Below are the code and all the weights of a small trained network. Each question names an input and a class and asks about switching units off, where a switched-off unit gives its printed mean instead of its output.

import numpy as np


def w(rows, s, z=0):
    codes = np.array(rows[::2]) - 128.0
    scale = np.full(codes.shape[1], s)
    scale[-1] = z or s
    return codes * scale


def norm(h):
    return h / np.sqrt((h * h).mean(-1, keepdims=True) + 1e-5)


def f(y):
    return np.maximum(y, 0)


def log_softmax(a):
    a = a - a.max(-1, keepdims=True)
    return a - np.log(np.exp(a).sum(-1, keepdims=True))


def net(x, mask):
    res = np.array(x, float).reshape(1, 8) / 4 @ E
    u = 0
    for l in range(2):
        y = f(norm(res) @ A[l][:, :-1].T + A[l][:, -1])
        res = res + np.where(mask[u : u + 4], y, B[l][:, -1]) @ B[l][:, :-1]
        u += 4
    return log_softmax(norm(res)[-1] @ U[:, :-1].T + U[:, -1])


A, B = {}, {}
E = w([
[117,123,128,137,128,133,119],'x0',
[118,123,114,155,131,150,99],'x1',
[125,123,132,132,127,127,126],'x2',
[149,130,152,112,253,168,133],'x3',
[115,192,150,159,128,117,146],'x4',
[125,129,131,124,128,126,135],'x5',
[139,128,158,95,84,232,130],'x6',
[97,79,135,138,138,145,190],'x7',
],0.013)
A[0] = w([
[143,245,174,191,124,116,179,46],'L0N0',
[241,188,147,98,120,97,25,47],'L0N1',
[96,167,173,92,213,151,124,148],'L0N2',
[200,29,72,44,126,109,98,2],'L0N3',
],0.011,0.0033)
B[0] = w([
[46,90,16,117,136,197,129,230],'L0N0',
[207,35,84,188,140,185,139,253],'L0N1',
[56,102,142,74,80,81,127,254],'L0N2',
[5,201,35,157,131,149,117,216],'L0N3',
],0.012,0.0055)
A[1] = w([
[142,167,166,57,254,130,61,138],'L1N0',
[156,161,96,191,170,23,155,27],'L1N1',
[204,156,185,52,64,253,146,56],'L1N2',
[100,23,134,140,166,132,230,253],'L1N3',
],0.0099,0.0054)
B[1] = w([
[139,243,125,77,7,170,111,155],'L1N0',
[80,123,185,94,221,87,2,147],'L1N1',
[112,171,216,214,207,54,24,172],'L1N2',
[211,95,122,157,75,125,97,245],'L1N3',
],0.012)
U = w([
[92,102,139,118,127,159,91,253],'0',
[56,164,228,144,246,85,42,191],'1',
[2,160,17,114,183,251,190,48],'2',
[233,13,160,194,168,154,191,124],'3',
[121,221,150,46,34,105,93,71],'4',
[109,99,137,125,124,142,106,150],'5',
[107,98,131,105,112,146,79,18],'6',
[122,149,133,147,130,138,113,76],'7',
],0.0081,0.0041)

Each question gives the input, the list of numbers given to net, and the class t.
The units are the neurons (one row each of A and B). Each row of codes is followed by its name. A weight is (code - 128) times the scale printed after its matrix; where a second scale follows, it is the last column's (A, B and U).
mask holds one flag per neuron, layer by layer. A switched-off neuron (its flag False) gives its mean, the last column of its row in B, instead of its output. The means were averaged over made-up inputs and are rounded, as every weight is.
A unit's drop is (log p(t) with every unit on - log p(t) with that unit switched off) / (log p(t) with every unit on - log p(t) with every unit switched off).
The circuit of an input: a set's keep is (log p(t) with only the set's units on - log p(t) with every unit switched off) / (log p(t) with every unit on - log p(t) with every unit switched off). Starting from all 8 units, units are removed one at a time, each time the one whose removal leaves the highest keep (on an exact tie, the one counted first), for as long as the keep stays at least 0.8.
circuit, biggest first: the units of the circuit, biggest drop first
k most important neurons: the k neurons with the biggest drops, biggest first
k most important neurons of layer l: the k neurons of layer l with the biggest drops, biggest first
input [-4,-6,-1,8,-6,-2,-7,-7], class 4: circuit, biggest first => (L1N0)
input [4,1,4,5,-2,1,1,3], class 4: circuit, biggest first => (L0N1; L1N0; L0N0)
input [-1,2,2,0,6,-3,3,4], class 2: 2 most important neurons => (L0N0; L0N1)
input [-4,-2,2,-7,-5,2,8,1], class 1: circuit, biggest first => (L1N2; L0N0; L0N2)
input [4,6,-6,-6,-5,1,7,3], class 1: circuit, biggest first => (L1N2; L0N0; L0N1; L0N2)
input [0,-1,8,-5,7,5,8,6], class 1: 4 most important neurons => (L1N2; L0N3; L0N1; L0N2)
input [0,8,5,0,-8,-1,3,-5], class 2: 2 most important neurons => (L0N3; L1N3)
input [0,-1,0,-4,-5,1,-5,-2], class 1: 2 most important neurons of layer 0 => (L0N0; L0N2)
input [5,2,0,-7,-2,-6,5,-7], class 3: circuit, biggest first => (L0N1; L0N3)
input [-6,7,6,-3,3,2,-7,2], class 1: 2 most important neurons => (L1N1; L0N1)
input [2,-2,-1,-3,-1,-8,-6,-8], class 3: 3 most important neurons of layer 0 => (L0N1; L0N3; L0N2)
input [-4,-8,-2,-5,-6,-3,-1,-8], class 3: 2 most important neurons of layer 0 => (L0N1; L0N2)
input [2,-2,-7,-3,-5,-2,-7,-4], class 1: circuit, biggest first => (L1N1; L0N0)
input [-6,-2,0,2,-8,-2,-5,-2], class 2: circuit, biggest first => (L0N3)
input [-2,8,-6,-7,3,5,8,-5], class 1: 3 most important neurons of layer 1 => (L1N2; L1N3; L1N0)
input [-2,1,4,1,-5,-4,-6,-8], class 3: 2 most important neurons of layer 0 => (L0N1; L0N2)
input [6,0,2,1,1,-5,-6,-8], class 3: 2 most important neurons => (L0N1; L0N3)
input [0,8,4,0,6,5,8,-1], class 1: 2 most important neurons of layer 0 => (L0N3; L0N1)
input [3,8,2,-7,1,-5,-8,3], class 1: 2 most important neurons of layer 1 => (L1N1; L1N3)
input [1,-3,-5,7,6,6,4,-8], class 3: circuit, biggest first => (L0N1)
input [-3,-6,2,-4,-3,4,-4,-6], class 3: 4 most important neurons => (L0N1; L1N0; L1N2; L0N2)
